Below are the code and all the weights of a small trained network. Each question names an input and a target symbol and asks about switching units off, where a switched-off unit gives its printed mean instead of its output.

import numpy as np


def w(rows, s, z=0):
    codes = np.array(rows[::2]) - 128.0
    scale = np.full(codes.shape[1], s)
    scale[-1] = z or s
    return codes * scale


def norm(h):
    return h / np.sqrt((h * h).mean(-1, keepdims=True) + 1e-5)


def f(y):
    return np.maximum(y, 0)


def softmax(a):
    e = np.exp(a - a.max(-1, keepdims=True))
    return e / e.sum(-1, keepdims=True)


def log_softmax(a):
    a = a - a.max(-1, keepdims=True)
    return a - np.log(np.exp(a).sum(-1, keepdims=True))


def net(x, mask):
    ids = ['ΘΣΦβγδημτω'.index(c) for c in x.split()]
    T = len(ids)
    res = E[ids] + P[:T]
    u = 0
    for l in range(2):
        r = norm(res)
        for j in range(2):
            rows = slice(4 * j, 4 * j + 4)
            q, k, v = (r @ M[l][rows].T for M in (Q, K, V))
            z = softmax(np.where(np.tri(T) > 0, q @ k.T / 4**0.5, -1e9)) @ v
            o = O[l][rows]
            res = res + np.where(mask[u + j], z, o[:, -1]) @ o[:, :-1]
        u += 2
        y = f(norm(res) @ A[l][:, :-1].T + A[l][:, -1])
        res = res + np.where(mask[u : u + 8], y, B[l][:, -1]) @ B[l][:, :-1]
        u += 8
    return log_softmax(norm(res)[-1] @ U[:, :-1].T + U[:, -1])


Q, K, V, O, A, B = {}, {}, {}, {}, {}, {}
E = w([
[102,24,71],'Θ',
[140,100,199],'Σ',
[44,142,153],'Φ',
[2,45,224],'β',
[49,151,158],'γ',
[64,143,204],'δ',
[96,19,69],'η',
[113,80,49],'μ',
[103,248,73],'τ',
[161,174,125],'ω',
],0.0065)
P = w([
[163,140,149],'0',
[82,194,114],'1',
[52,161,82],'2',
[69,170,92],'3',
[118,182,72],'4',
[152,187,31],'5',
[149,164,133],'6',
[127,103,152],'7',
[122,65,165],'8',
[131,62,170],'9',
[153,58,165],'10',
[170,40,178],'11',
[186,19,157],'12',
[203,2,156],'13',
],0.0072)
Q[0] = w([
[141,132,208],'0.h0',
[128,142,94],'0.h0',
[84,181,57],'0.h0',
[121,162,19],'0.h0',
[83,154,99],'0.h1',
[195,159,255],'0.h1',
[189,173,208],'0.h1',
[113,168,155],'0.h1',
],0.0092)
K[0] = w([
[174,83,160],'0.h0',
[122,159,90],'0.h0',
[196,162,35],'0.h0',
[66,254,189],'0.h0',
[129,72,129],'0.h1',
[67,155,46],'0.h1',
[99,129,137],'0.h1',
[147,131,98],'0.h1',
],0.0075)
V[0] = w([
[131,195,137],'0.h0',
[9,165,179],'0.h0',
[211,82,182],'0.h0',
[86,22,141],'0.h0',
[192,89,227],'0.h1',
[176,114,24],'0.h1',
[52,253,67],'0.h1',
[105,97,102],'0.h1',
],0.0082)
O[0] = w([
[94,70,152,151],'0.h0',
[192,185,165,181],'0.h0',
[66,182,2,113],'0.h0',
[183,177,51,107],'0.h0',
[90,174,229,75],'0.h1',
[46,134,98,93],'0.h1',
[172,30,49,253],'0.h1',
[124,160,97,113],'0.h1',
],0.0058,0.0065)
A[0] = w([
[209,88,169,250],'0.n0',
[163,58,126,204],'0.n1',
[86,133,98,163],'0.n2',
[79,124,165,93],'0.n3',
[130,187,137,12],'0.n4',
[2,83,64,156],'0.n5',
[64,83,198,180],'0.n6',
[129,154,101,45],'0.n7',
],0.0079,0.0025)
B[0] = w([
[145,104,2,254],'0.n0',
[136,61,115,248],'0.n1',
[99,35,225,137],'0.n2',
[79,124,138,140],'0.n3',
[180,207,56,130],'0.n4',
[153,102,189,164],'0.n5',
[185,76,117,179],'0.n6',
[108,122,162,128],'0.n7',
],0.0052,0.0072)
Q[1] = w([
[83,157,94],'1.h0',
[252,35,104],'1.h0',
[112,179,151],'1.h0',
[142,120,94],'1.h0',
[156,73,182],'1.h1',
[86,134,179],'1.h1',
[74,130,168],'1.h1',
[149,170,87],'1.h1',
],0.012)
K[1] = w([
[117,77,11],'1.h0',
[58,237,217],'1.h0',
[74,60,99],'1.h0',
[95,144,138],'1.h0',
[124,120,181],'1.h1',
[106,45,124],'1.h1',
[150,45,115],'1.h1',
[99,95,174],'1.h1',
],0.011)
V[1] = w([
[255,73,54],'1.h0',
[70,238,191],'1.h0',
[212,117,214],'1.h0',
[85,115,57],'1.h0',
[142,82,75],'1.h1',
[118,60,166],'1.h1',
[162,213,174],'1.h1',
[137,125,121],'1.h1',
],0.0093)
O[1] = w([
[217,212,157,116],'1.h0',
[72,30,100,104],'1.h0',
[133,107,254,253],'1.h0',
[178,108,46,48],'1.h0',
[197,59,93,179],'1.h1',
[206,135,121,208],'1.h1',
[83,163,142,61],'1.h1',
[65,115,99,136],'1.h1',
],0.0075,0.0053)
A[1] = w([
[36,217,113,82],'1.n0',
[202,97,130,252],'1.n1',
[125,88,226,132],'1.n2',
[77,79,116,130],'1.n3',
[19,191,71,71],'1.n4',
[78,144,79,98],'1.n5',
[2,142,66,146],'1.n6',
[62,213,148,93],'1.n7',
],0.0066,0.0032)
B[1] = w([
[102,130,33,132],'1.n0',
[23,123,55,254],'1.n1',
[236,105,4,180],'1.n2',
[185,147,155,167],'1.n3',
[112,35,76,134],'1.n4',
[147,218,215,134],'1.n5',
[188,19,254,157],'1.n6',
[122,102,46,132],'1.n7',
],0.0035,0.0067)
U = w([
[150,110,229,198],'Θ',
[137,136,61,253],'Σ',
[41,179,47,121],'Φ',
[193,192,174,46],'β',
[178,192,158,54],'γ',
[148,184,108,53],'δ',
[8,164,138,187],'η',
[165,112,74,85],'μ',
[89,181,157,121],'τ',
[59,177,67,119],'ω',
],0.011,0.0051)

Each question gives the input, a string of symbols that net reads in full, and the target symbol t.
The units are the heads (4 rows each of Q, K, V and O) and the neurons (one row each of A and B). Each row of codes is followed by its name. A weight is (code - 128) times the scale printed after its matrix; where a second scale follows, it is the last column's (O, A, B and U).
mask holds one flag per unit, layer by layer, with each layer's heads first. A switched-off unit (its flag False) gives its mean, the last column of its rows in O or B, instead of its output. The means were averaged over made-up inputs and are rounded, as every weight is.
A unit's drop is (log p(t) with every unit on - log p(t) with that unit switched off) / (log p(t) with every unit on - log p(t) with every unit switched off).
The circuit of an input: a set's keep is (log p(t) with only the set's units on - log p(t) with every unit switched off) / (log p(t) with every unit on - log p(t) with every unit switched off). Starting from the 12 units with the biggest drops (on a tie, the unit counted first), units are removed one at a time, each time the one whose removal leaves the highest keep (on an exact tie, the one counted first), for as long as the keep stays at least 0.8.
units of the circuit, in order: the units of the circuit, biggest drop first
most important unit: the unit with the biggest drop
top k neurons: the k neurons with the biggest drops, biggest first
drop when u is switched off: that unit's drop, to one decimal
input Σ γ γ Θ, target η: units of the circuit, in order : [0.h1, 1.h1]
input Σ ω τ Θ, target Θ: units of the circuit, in order : [0.h1]
input ω β τ, target Θ: top 2 neurons : [0.n0, 0.n6]
input Σ γ η, target η: units of the circuit, in order : [0.h1, 1.h1]
input δ ω Σ ω γ, target Θ: units of the circuit, in order : [0.h1, 1.h0]
input Σ Σ β, target η: units of the circuit, in order : [0.h1, 1.h1, 0.n1]
input ω δ τ, target Θ: units of the circuit, in order : [0.n0, 0.h0]
input δ Σ μ, target Θ: units of the circuit, in order : [1.h0, 0.h1]
input Σ β μ δ, target η: units of the circuit, in order : [0.h1, 1.h1, 1.h0]
input δ δ ω, target Θ: units of the circuit, in order : [0.h1, 1.h0]
input δ ω μ γ ω ω η, target Θ: units of the circuit, in order : [0.h1, 1.h0]
input Σ η Θ Θ δ η Σ β ω ω η, target η: units of the circuit, in order : [0.h1, 1.h1, 0.h0]
input ω μ γ Θ, target Θ: top 2 neurons : [0.n0, 0.n5]
input ω Σ δ, target Θ: most important unit : 0.n0
input Σ δ δ η, target Θ: top 2 neurons : [1.n1, 0.n6]
input Σ Σ γ, target η: drop when 1.h1 is switched off : 0.4
input δ μ Σ, target Θ: drop when 0.h1 is switched off : 1.8
input δ ω τ ω, target Θ: drop when 1.h1 is switched off : 0.1
input δ Σ Φ δ μ Σ β ω ω μ, target Θ: drop when 1.h0 is switched off : 0.8
input Σ ω δ Σ Σ γ, target Θ: units of the circuit, in order : [0.h0]
